Below are the code and all the weights of a small trained network. Each question names an input and a target symbol and asks about switching units off, where a switched-off unit gives its printed mean instead of its output.

import numpy as np


def w(rows, s, z=0):
    codes = np.array(rows[::2]) - 128.0
    scale = np.full(codes.shape[1], s)
    scale[-1] = z or s
    return codes * scale


def f(y):
    return np.maximum(y, 0)


def softmax(a):
    e = np.exp(a - a.max(-1, keepdims=True))
    return e / e.sum(-1, keepdims=True)


def log_softmax(a):
    a = a - a.max(-1, keepdims=True)
    return a - np.log(np.exp(a).sum(-1, keepdims=True))


def net(x, mask):
    ids = ['ΓΣΨαβδεζηλμξτφω'.index(c) for c in x.split()]
    T = len(ids)
    res = E[ids] + P[:T]
    r = res
    for j in range(2):
        rows = slice(3 * j, 3 * j + 3)
        q, k, v = (r @ M[0][rows].T for M in (Q, K, V))
        z = softmax(np.where(np.tri(T) > 0, q @ k.T / 3**0.5, -1e9)) @ v
        o = O[0][rows]
        res = res + np.where(mask[j], z, o[:, -1]) @ o[:, :-1]
    y = f(res @ A[0][:, :-1].T + A[0][:, -1])
    res = res + np.where(mask[2:6], y, B[0][:, -1]) @ B[0][:, :-1]
    return log_softmax(res[-1] @ U[:, :-1].T + U[:, -1])


Q, K, V, O, A, B = {}, {}, {}, {}, {}, {}
E = w([
[105,97,69,156,241,133],'Γ',
[213,104,187,171,178,181],'Σ',
[89,231,169,106,123,157],'Ψ',
[99,207,60,164,214,124],'α',
[104,105,138,188,87,74],'β',
[246,85,101,158,146,87],'δ',
[103,94,141,157,110,101],'ε',
[181,42,140,188,113,84],'ζ',
[232,153,139,171,109,98],'η',
[146,229,162,151,100,124],'λ',
[79,115,213,181,138,171],'μ',
[184,191,131,104,152,140],'ξ',
[8,201,137,177,154,138],'τ',
[52,199,119,135,223,175],'φ',
[38,57,101,196,181,105],'ω',
],0.015)
P = w([
[160,195,151,140,150,145],'0',
[122,114,59,170,86,249],'1',
[140,166,159,139,163,122],'2',
[125,115,61,168,85,242],'3',
[149,162,168,162,175,98],'4',
[120,113,61,162,89,235],'5',
[145,156,179,171,187,83],'6',
[119,110,64,157,95,226],'7',
[140,151,187,182,202,72],'8',
[117,107,64,152,95,222],'9',
[132,151,200,188,218,68],'10',
[116,109,65,147,97,215],'11',
[139,163,209,209,223,58],'12',
[114,109,69,141,96,211],'13',
],0.014)
Q[0] = w([
[143,105,112,72,138,146],'h1',
[148,167,137,176,172,81],'h1',
[135,156,126,113,127,150],'h1',
[103,79,129,145,109,250],'h2',
[92,141,41,103,54,133],'h2',
[114,137,92,171,194,153],'h2',
],0.021)
K[0] = w([
[104,129,86,158,46,187],'h1',
[110,128,183,107,152,60],'h1',
[121,80,112,124,100,139],'h1',
[125,121,47,25,19,101],'h2',
[145,99,114,132,67,223],'h2',
[165,109,252,40,102,32],'h2',
],0.014)
V[0] = w([
[110,45,48,173,120,167],'h1',
[177,121,91,68,165,185],'h1',
[175,87,106,185,178,67],'h1',
[139,166,11,106,105,68],'h2',
[152,82,156,146,155,178],'h2',
[177,91,186,59,25,154],'h2',
],0.011)
O[0] = w([
[120,164,157,2,41,130,125],'h1',
[78,167,145,110,119,7,121],'h1',
[116,198,132,214,52,163,243],'h1',
[138,226,70,230,106,109,79],'h2',
[121,119,181,72,101,128,184],'h2',
[81,54,147,222,60,171,1],'h2',
],0.0096,0.0069)
A[0] = w([
[67,175,222,136,201,56,128],'n1',
[12,147,12,90,144,198,1],'n2',
[56,166,2,92,51,153,105],'n3',
[178,132,168,208,181,18,69],'n4',
],0.0089,0.0094)
B[0] = w([
[148,113,109,134,58,102,249],'n1',
[125,174,213,153,74,9,154],'n2',
[135,91,89,125,197,120,228],'n3',
[63,117,103,104,122,131,254],'n4',
],0.016,0.0089)
U = w([
[157,151,157,157,200,124,254],'Γ',
[51,59,113,140,88,77,15],'Σ',
[200,157,145,175,87,144,163],'Ψ',
[133,136,98,89,254,164,131],'α',
[89,173,172,165,26,118,131],'β',
[175,199,172,88,106,170,226],'δ',
[108,68,75,172,187,157,74],'ε',
[156,57,155,135,27,75,114],'ζ',
[151,163,167,108,59,72,50],'η',
[215,70,67,119,110,77,63],'λ',
[138,183,131,157,220,214,204],'μ',
[79,174,124,84,133,135,131],'ξ',
[158,72,159,110,212,86,133],'τ',
[61,40,85,104,182,134,50],'φ',
[20,142,143,120,128,197,196],'ω',
],0.017,0.0077)

Each question gives the input, a string of symbols that net reads in full, and the target symbol t.
The units are the heads (3 rows each of Q, K, V and O) and the neurons (one row each of A and B). Each row of codes is followed by its name. A weight is (code - 128) times the scale printed after its matrix; where a second scale follows, it is the last column's (O, A, B and U).
mask holds one flag per unit, heads first, then neurons. A switched-off unit (its flag False) gives its mean, the last column of its rows in O or B, instead of its output. The means were averaged over made-up inputs and are rounded, as every weight is.
A unit's drop is (log p(t) with every unit on - log p(t) with that unit switched off) / (log p(t) with every unit on - log p(t) with every unit switched off).
The circuit of an input: a set's keep is (log p(t) with only the set's units on - log p(t) with every unit switched off) / (log p(t) with every unit on - log p(t) with every unit switched off). Starting from all 6 units, units are removed one at a time, each time the one whose removal leaves the highest keep (on an exact tie, the one counted first), for as long as the keep stays at least 0.8.
units of the circuit, in order: the units of the circuit, biggest drop first
most important unit: the unit with the biggest drop
k most important neurons: the k neurons with the biggest drops, biggest first
which heads matter: for each layer, one digit per head in row order, 1 if its drop is at least 0.15 and else 0, layers parted by /
input δ δ λ β ε α μ Ψ Σ ξ α μ Σ, target ξ: units of the circuit, in order	n4, h2, n1, h1
input β Σ δ ε λ φ Σ Σ Σ μ β δ Σ, target μ: which heads matter	10
input Σ δ ε, target ζ: which heads matter	01
input δ λ ε ζ Γ ω Σ, target η: most important unit	n1
input Γ Σ μ Σ δ Σ α β η, target ξ: units of the circuit, in order	n4, h2
input δ μ Γ β ξ Γ δ, target Σ: units of the circuit, in order	n4, h1
input δ μ Σ Ψ τ β δ ε, target φ: 2 most important neurons	n1, n3
input δ ξ δ ω Ψ, target β: units of the circuit, in order	n1, n3
input ζ μ δ μ φ Σ ξ α Σ λ, target μ: 2 most important neurons	n1, n4
input Σ Σ δ ε ε Γ, target τ: 2 most important neurons	n3, n2
input δ ξ μ ε ξ α β ε δ, target μ: units of the circuit, in order	h1, n1
input ξ λ α, target Σ: units of the circuit, in order	h1, n1, n4
input ξ δ φ δ β ξ, target α: units of the circuit, in order	n3, h1, n1
input Ψ ζ δ λ η Σ β β δ τ α, target β: units of the circuit, in order	n1, n3
input δ Ψ Σ ζ ω, target ζ: units of the circuit, in order	h2, n1
input Ψ ε μ λ ω, target τ: most important unit	h1
input Σ Σ Γ φ τ β ξ α ξ η τ, target Σ: units of the circuit, in order	n1, h1, n4
input φ β λ φ α η ζ Σ φ β ω ξ, target α: units of the circuit, in order	n3, n1, h1
input β β α, target μ: 2 most important neurons	n3, n2
input δ Σ ω, target β: most important unit	n3
input Σ α δ η Γ μ Σ, target η: 2 most important neurons	n1, n3
input β Γ λ δ Σ Σ δ Ψ, target ξ: 2 most important neurons	n3, n2
